One or more rows, then a matrix. The matrix takes each point to its nearest point in the smallest flat space through zero that holds the rows.
[[8.04 3.09 2.21]]
Nearest-point matrix:
[0.82 0.31 0.22]
[0.31 0.12 0.09]
[0.22 0.09 0.06]

[[1.51 2.41 8.54]]
Nearest-point matrix:
[0.03 0.04 0.16]
[0.04 0.07 0.25]
[0.16 0.25 0.90]

[[-3.02  0.40 -6.89]
 [-4.68  2.73  5.77]]
Nearest-point matrix:
[ 0.85 -0.36  0.05]
[-0.36  0.16  0.11]
[ 0.05  0.11  0.99]

[[4.53 6.52 5.77]]
Nearest-point matrix:
[0.21 0.31 0.27]
[0.31 0.44 0.39]
[0.27 0.39 0.35]

[[-7.13  5.65 -2.26]
 [ 4.35  8.98 -2.73]]
Nearest-point matrix:
[ 1.00  0.02  0.05]
[ 0.02  0.90 -0.30]
[ 0.05 -0.30  0.10]

[[ 1.16 -0.27 -3.92]
 [-6.43 -0.66  2.70]]
Nearest-point matrix:
[ 0.98  0.15 -0.02]
[ 0.15  0.03  0.11]
[-0.02  0.11  0.99]

[[ 1.73  3.84  0.57]
 [-0.52  7.09 -0.11]]
Nearest-point matrix:
[0.91 0.00 0.29]
[0.00 1.00 0.01]
[0.29 0.01 0.09]

[[ 8.08 -6.29 -6.69]
 [ 7.19 -2.62 -1.98]]
Nearest-point matrix:
[ 0.98 -0.10  0.07]
[-0.10  0.37  0.47]
[ 0.07  0.47  0.65]

[[-0.42 -0.73 -6.64]]
Nearest-point matrix:
[0.00 0.01 0.06]
[0.01 0.01 0.11]
[0.06 0.11 0.98]

[[7.06 5.25 0.72]]
Nearest-point matrix:
[0.64 0.48 0.07]
[0.48 0.35 0.05]
[0.07 0.05 0.01]

[[-5.92  3.99  6.71]]
Nearest-point matrix:
[ 0.37 -0.25 -0.41]
[-0.25  0.17  0.28]
[-0.41  0.28  0.47]

[[-7.17 -1.09 -4.15]
 [-6.38  2.66  0.30]]
Nearest-point matrix:
[ 0.93 -0.19  0.17]
[-0.19  0.49  0.46]
[ 0.17  0.46  0.58]

[[-2.68 -7.60  5.66]]
Nearest-point matrix:
[ 0.07  0.21 -0.16]
[ 0.21  0.60 -0.44]
[-0.16 -0.44  0.33]

[[ 6.27 -4.28  3.37]
 [ 6.72 -7.00  3.15]]
Nearest-point matrix:
[ 0.70 -0.09  0.45]
[-0.09  0.98  0.13]
[ 0.45  0.13  0.33]

[[8.40 3.19 0.37]]
Nearest-point matrix:
[0.87 0.33 0.04]
[0.33 0.13 0.01]
[0.04 0.01 0.00]

[[-6.34 -0.82  4.10]
 [-8.01 -3.55  0.89]]
Nearest-point matrix:
[ 0.84  0.32 -0.19]
[ 0.32  0.38  0.37]
[-0.19  0.37  0.79]

[[-2.09  7.07 -5.00]
 [ 5.48  5.85  2.92]]
Nearest-point matrix:
[ 0.55  0.19  0.46]
[ 0.19  0.92 -0.20]
[ 0.46 -0.20  0.53]

[[-8.69  1.31  4.16]]
Nearest-point matrix:
[ 0.80 -0.12 -0.38]
[-0.12  0.02  0.06]
[-0.38  0.06  0.18]

[[-3.62 -5.85  1.81]
 [ 2.64 -7.09  0.73]]
Nearest-point matrix:
[ 0.96 -0.03 -0.19]
[-0.03  0.97 -0.17]
[-0.19 -0.17  0.07]

[[-3.98  8.78  3.13]]
Nearest-point matrix:
[ 0.15 -0.34 -0.12]
[-0.34  0.75  0.27]
[-0.12  0.27  0.10]

[[ 6.94 -3.23 -2.76]]
Nearest-point matrix:
[ 0.73 -0.34 -0.29]
[-0.34  0.16  0.13]
[-0.29  0.13  0.12]

[[-4.44 -0.90  8.43]]
Nearest-point matrix:
[ 0.22  0.04 -0.41]
[ 0.04  0.01 -0.08]
[-0.41 -0.08  0.78]

[[ 5.70 -6.46 -3.03]]
Nearest-point matrix:
[ 0.39 -0.44 -0.21]
[-0.44  0.50  0.23]
[-0.21  0.23  0.11]

[[-1.82  2.15 -7.07]]
Nearest-point matrix:
[ 0.06 -0.07  0.22]
[-0.07  0.08 -0.26]
[ 0.22 -0.26  0.86]

[[ 5.04 -0.69 -0.12]
 [ 7.85 -1.78  0.02]]
Nearest-point matrix:
[ 1.00 -0.02 -0.06]
[-0.02  0.92 -0.27]
[-0.06 -0.27  0.08]

[[-7.69 -4.05 -3.84]]
Nearest-point matrix:
[0.65 0.34 0.33]
[0.34 0.18 0.17]
[0.33 0.17 0.16]

[[-7.37  1.72 -0.24]
 [ 8.61  2.16  1.01]]
Nearest-point matrix:
[ 0.99 -0.01  0.07]
[-0.01  0.97  0.17]
[ 0.07  0.17  0.03]

[[ 3.68  2.26 -7.27]]
Nearest-point matrix:
[ 0.19  0.12 -0.37]
[ 0.12  0.07 -0.23]
[-0.37 -0.23  0.74]

[[ 7.92  6.34 -1.77]
 [ 8.50  4.56 -0.01]]
Nearest-point matrix:
[ 0.89  0.20  0.24]
[ 0.20  0.63 -0.44]
[ 0.24 -0.44  0.48]

[[-6.65 -5.51 -0.51]]
Nearest-point matrix:
[0.59 0.49 0.05]
[0.49 0.41 0.04]
[0.05 0.04 0.00]

[[ 5.10 -1.56  7.06]]
Nearest-point matrix:
[ 0.33 -0.10  0.46]
[-0.10  0.03 -0.14]
[ 0.46 -0.14  0.64]

[[-3.98 -7.99  1.30]]
Nearest-point matrix:
[ 0.19  0.39 -0.06]
[ 0.39  0.78 -0.13]
[-0.06 -0.13  0.02]

[[ 2.93  0.67  5.44]
 [-5.30  7.18  1.05]]
Nearest-point matrix:
[ 0.52 -0.40  0.30]
[-0.40  0.67  0.25]
[ 0.30  0.25  0.80]

[[-2.41  8.41 -4.76]]
Nearest-point matrix:
[ 0.06 -0.20  0.12]
[-0.20  0.71 -0.40]
[ 0.12 -0.40  0.23]

[[ 5.88 -3.42 -8.48]]
Nearest-point matrix:
[ 0.29 -0.17 -0.42]
[-0.17  0.10  0.25]
[-0.42  0.25  0.61]

[[-0.25 -2.93  6.90]
 [ 4.93 -0.79  5.07]]
Nearest-point matrix:
[ 0.94  0.21  0.09]
[ 0.21  0.20 -0.33]
[ 0.09 -0.33  0.86]

[[-2.62  1.74  7.11]
 [-3.90 -4.89  8.92]]
Nearest-point matrix:
[ 0.14  0.07 -0.34]
[ 0.07  0.99  0.03]
[-0.34  0.03  0.87]

[[ 4.65  2.58 -4.33]
 [ 3.17  8.29 -5.07]]
Nearest-point matrix:
[ 0.66 -0.15 -0.45]
[-0.15  0.94 -0.19]
[-0.45 -0.19  0.40]

[[-4.61 -3.80 -4.12]
 [-8.11  3.03 -7.82]]
Nearest-point matrix:
[ 0.53  0.03  0.50]
[ 0.03  1.00 -0.03]
[ 0.50 -0.03  0.47]

[[8.26 3.23 1.41]
 [8.44 6.42 3.44]]
Nearest-point matrix:
[ 1.00  0.04 -0.06]
[ 0.04  0.71  0.45]
[-0.06  0.45  0.29]

[[-1.17  8.55  7.21]
 [ 5.32 -2.74 -2.24]]
Nearest-point matrix:
[ 1.00 -0.01  0.01]
[-0.01  0.58  0.49]
[ 0.01  0.49  0.42]

[[-3.78  4.59  2.05]
 [ 1.64  6.89  6.49]]
Nearest-point matrix:
[ 0.89 -0.20  0.24]
[-0.20  0.64  0.44]
[ 0.24  0.44  0.48]

[[-1.87  0.71  7.42]]
Nearest-point matrix:
[ 0.06 -0.02 -0.23]
[-0.02  0.01  0.09]
[-0.23  0.09  0.93]

[[2.77 8.08 5.09]]
Nearest-point matrix:
[0.08 0.23 0.14]
[0.23 0.66 0.42]
[0.14 0.42 0.26]

[[ 0.59 -7.32  8.85]
 [-8.15 -5.11 -6.85]]
Nearest-point matrix:
[ 0.48  0.37  0.34]
[ 0.37  0.74 -0.24]
[ 0.34 -0.24  0.78]

[[-5.24 -2.94  6.48]]
Nearest-point matrix:
[ 0.35  0.20 -0.43]
[ 0.20  0.11 -0.24]
[-0.43 -0.24  0.54]

[[ 6.38 -4.53 -3.28]]
Nearest-point matrix:
[ 0.57 -0.40 -0.29]
[-0.40  0.29  0.21]
[-0.29  0.21  0.15]

[[-7.46  1.02  5.07]]
Nearest-point matrix:
[ 0.68 -0.09 -0.46]
[-0.09  0.01  0.06]
[-0.46  0.06  0.31]

[[ 1.22 -6.53  1.11]
 [ 0.94 -2.73  3.22]]
Nearest-point matrix:
[ 0.05 -0.15  0.15]
[-0.15  0.98  0.02]
[ 0.15  0.02  0.98]

[[ 6.54 -2.84  4.09]
 [-2.08 -5.96  6.91]]
Nearest-point matrix:
[ 1.00  0.05  0.04]
[ 0.05  0.41 -0.49]
[ 0.04 -0.49  0.59]

[[-4.42  4.64  5.94]
 [-6.54  3.01  2.87]]
Nearest-point matrix:
[ 0.98 -0.12  0.08]
[-0.12  0.31  0.45]
[ 0.08  0.45  0.71]

[[-2.03 -7.80 -3.34]
 [ 1.57  7.41  8.63]]
Nearest-point matrix:
[ 0.08  0.27 -0.06]
[ 0.27  0.92  0.02]
[-0.06  0.02  1.00]

[[-6.86  1.36 -4.22]]
Nearest-point matrix:
[ 0.71 -0.14  0.43]
[-0.14  0.03 -0.09]
[ 0.43 -0.09  0.27]

[[-1.49 -5.41  2.78]
 [ 2.45 -8.21 -1.06]]
Nearest-point matrix:
[ 0.45 -0.10 -0.49]
[-0.10  0.98 -0.09]
[-0.49 -0.09  0.56]

[[-1.48  0.49  5.99]
 [-3.19 -1.15  8.07]]
Nearest-point matrix:
[ 0.35  0.43 -0.20]
[ 0.43  0.71  0.13]
[-0.20  0.13  0.94]

[[-6.37 -5.02 -8.88]]
Nearest-point matrix:
[0.28 0.22 0.39]
[0.22 0.17 0.31]
[0.39 0.31 0.55]

[[ 8.70 -2.48  1.12]]
Nearest-point matrix:
[ 0.91 -0.26  0.12]
[-0.26  0.07 -0.03]
[ 0.12 -0.03  0.02]

[[-7.95 -1.01 -1.92]
 [-1.01  3.83 -5.16]]
Nearest-point matrix:
[ 0.94  0.18  0.15]
[ 0.18  0.43 -0.46]
[ 0.15 -0.46  0.63]

[[-3.40  0.50  8.08]
 [ 7.03 -7.31  0.90]]
Nearest-point matrix:
[ 0.53 -0.47 -0.17]
[-0.47  0.53 -0.17]
[-0.17 -0.17  0.94]

[[-6.53 -5.85  2.61]]
Nearest-point matrix:
[ 0.51  0.46 -0.20]
[ 0.46  0.41 -0.18]
[-0.20 -0.18  0.08]

[[-6.71 -1.62 -1.92]
 [-3.42  2.63  4.27]]
Nearest-point matrix:
[ 1.00  0.04 -0.02]
[ 0.04  0.30  0.46]
[-0.02  0.46  0.70]

[[-3.90  0.35  1.14]
 [ 0.46  0.83  7.09]]
Nearest-point matrix:
[ 1.00 -0.05  0.01]
[-0.05  0.02  0.12]
[ 0.01  0.12  0.99]

[[ 4.86 -7.72  8.58]]
Nearest-point matrix:
[ 0.15 -0.24  0.27]
[-0.24  0.38 -0.42]
[ 0.27 -0.42  0.47]

[[ 2.24  0.60 -5.95]
 [ 3.01 -7.13  2.63]]
Nearest-point matrix:
[ 0.35 -0.38 -0.28]
[-0.38  0.78 -0.17]
[-0.28 -0.17  0.88]
